Below is a small trained network, with its code and all its weights. Each question gives an input and a class and asks what happens when units are switched off, that is, made to give their printed mean instead of their output.

import numpy as np


def w(rows, s, z=0):
    codes = np.array(rows[::2]) - 128.0
    scale = np.full(codes.shape[1], s)
    scale[-1] = z or s
    return codes * scale


def f(y):
    return np.maximum(y, 0)


def log_softmax(a):
    a = a - a.max(-1, keepdims=True)
    return a - np.log(np.exp(a).sum(-1, keepdims=True))


def net(x, mask):
    res = np.array(x, float).reshape(1, 3) / 4 @ E
    y = f(res @ A[0][:, :-1].T + A[0][:, -1])
    res = res + np.where(mask, y, B[0][:, -1]) @ B[0][:, :-1]
    return log_softmax(res[-1] @ U[:, :-1].T + U[:, -1])


A, B = {}, {}
E = w([
[194,140,168,38,154,149,187,208,105,144],'x0',
[7,153,161,62,24,160,14,226,90,103],'x1',
[159,158,214,129,224,112,78,134,161,53],'x2',
],0.012)
A[0] = w([
[82,93,82,149,71,125,145,155,98,152,233],'neuron 1',
[145,105,164,178,246,99,32,153,161,48,188],'neuron 2',
[136,107,31,206,28,134,199,97,116,235,102],'neuron 3',
[184,133,176,127,203,128,35,85,107,92,192],'neuron 4',
[66,119,115,149,48,103,37,93,134,128,124],'neuron 5',
[111,103,157,105,105,143,48,187,95,103,253],'neuron 6',
[132,86,113,139,22,131,115,127,103,139,122],'neuron 7',
[183,113,130,2,148,135,232,184,118,207,208],'neuron 8',
[165,102,131,237,224,84,170,57,146,118,190],'neuron 9',
],0.0086,0.0021)
B[0] = w([
[125,128,97,149,88,128,99,148,135,147,202],'neuron 1',
[76,127,190,87,212,98,144,123,135,130,219],'neuron 2',
[81,97,95,132,53,95,173,64,124,134,245],'neuron 3',
[83,142,137,102,192,122,124,106,119,105,196],'neuron 4',
[112,182,92,143,122,171,45,126,150,150,217],'neuron 5',
[133,144,172,114,114,134,54,159,139,123,228],'neuron 6',
[131,139,94,174,116,146,115,144,140,128,192],'neuron 7',
[252,113,156,121,75,138,147,160,105,106,249],'neuron 8',
[157,123,74,175,231,137,131,142,131,131,245],'neuron 9',
],0.016)
U = w([
[108,67,55,165,64,72,169,86,83,167,252],'0',
[60,156,254,57,169,82,78,142,111,86,57],'1',
[186,106,191,91,107,118,132,187,48,95,108],'2',
[81,173,125,143,105,156,24,169,130,137,120],'3',
[120,127,109,173,235,97,114,132,124,106,83],'4',
],0.0089,0.0015)

Each question gives the input, the list of numbers given to net, and the class t.
The units are the neurons (one row each of A and B). Each row of codes is followed by its name. A weight is (code - 128) times the scale printed after its matrix; where a second scale follows, it is the last column's (A, B and U).
mask holds one flag per neuron, in row order. A switched-off neuron (its flag False) gives its mean, the last column of its row in B, instead of its output. The means were averaged over made-up inputs and are rounded, as every weight is.
A unit's drop is (log p(t) with every unit on - log p(t) with that unit switched off) / (log p(t) with every unit on - log p(t) with every unit switched off).
The circuit of an input: a set's keep is (log p(t) with only the set's units on - log p(t) with every unit switched off) / (log p(t) with every unit on - log p(t) with every unit switched off). Starting from all 9 units, units are removed one at a time, each time the one whose removal leaves the highest keep (on an exact tie, the one counted first), for as long as the keep stays at least 0.8.
units of the circuit, in order: the units of the circuit, biggest drop first
most important unit: the unit with the biggest drop
k most important neurons: the k neurons with the biggest drops, biggest first
drop when u is switched off: that unit's drop, to one decimal
input [-1,0,3], class 1: units of the circuit, in order -> neuron 9; neuron 2
input [-8,3,5], class 1: most important unit -> neuron 2
input [-6,-1,-2], class 0: 2 most important neurons -> neuron 3; neuron 6
input [3,-3,-3], class 0: 3 most important neurons -> neuron 6; neuron 3; neuron 2
input [2,0,-3], class 0: 2 most important neurons -> neuron 6; neuron 2
input [6,-4,4], class 2: 3 most important neurons -> neuron 8; neuron 5; neuron 7
input [4,2,-5], class 2: 3 most important neurons -> neuron 8; neuron 9; neuron 5
input [0,-8,-3], class 0: 2 most important neurons -> neuron 3; neuron 2
input [8,-6,5], class 2: 3 most important neurons -> neuron 8; neuron 5; neuron 7
input [5,3,2], class 2: drop when neuron 2 is switched off -> 0.2
input [3,6,3], class 1: drop when neuron 9 is switched off -> 0.1
input [7,5,-3], class 2: drop when neuron 8 is switched off -> 0.2
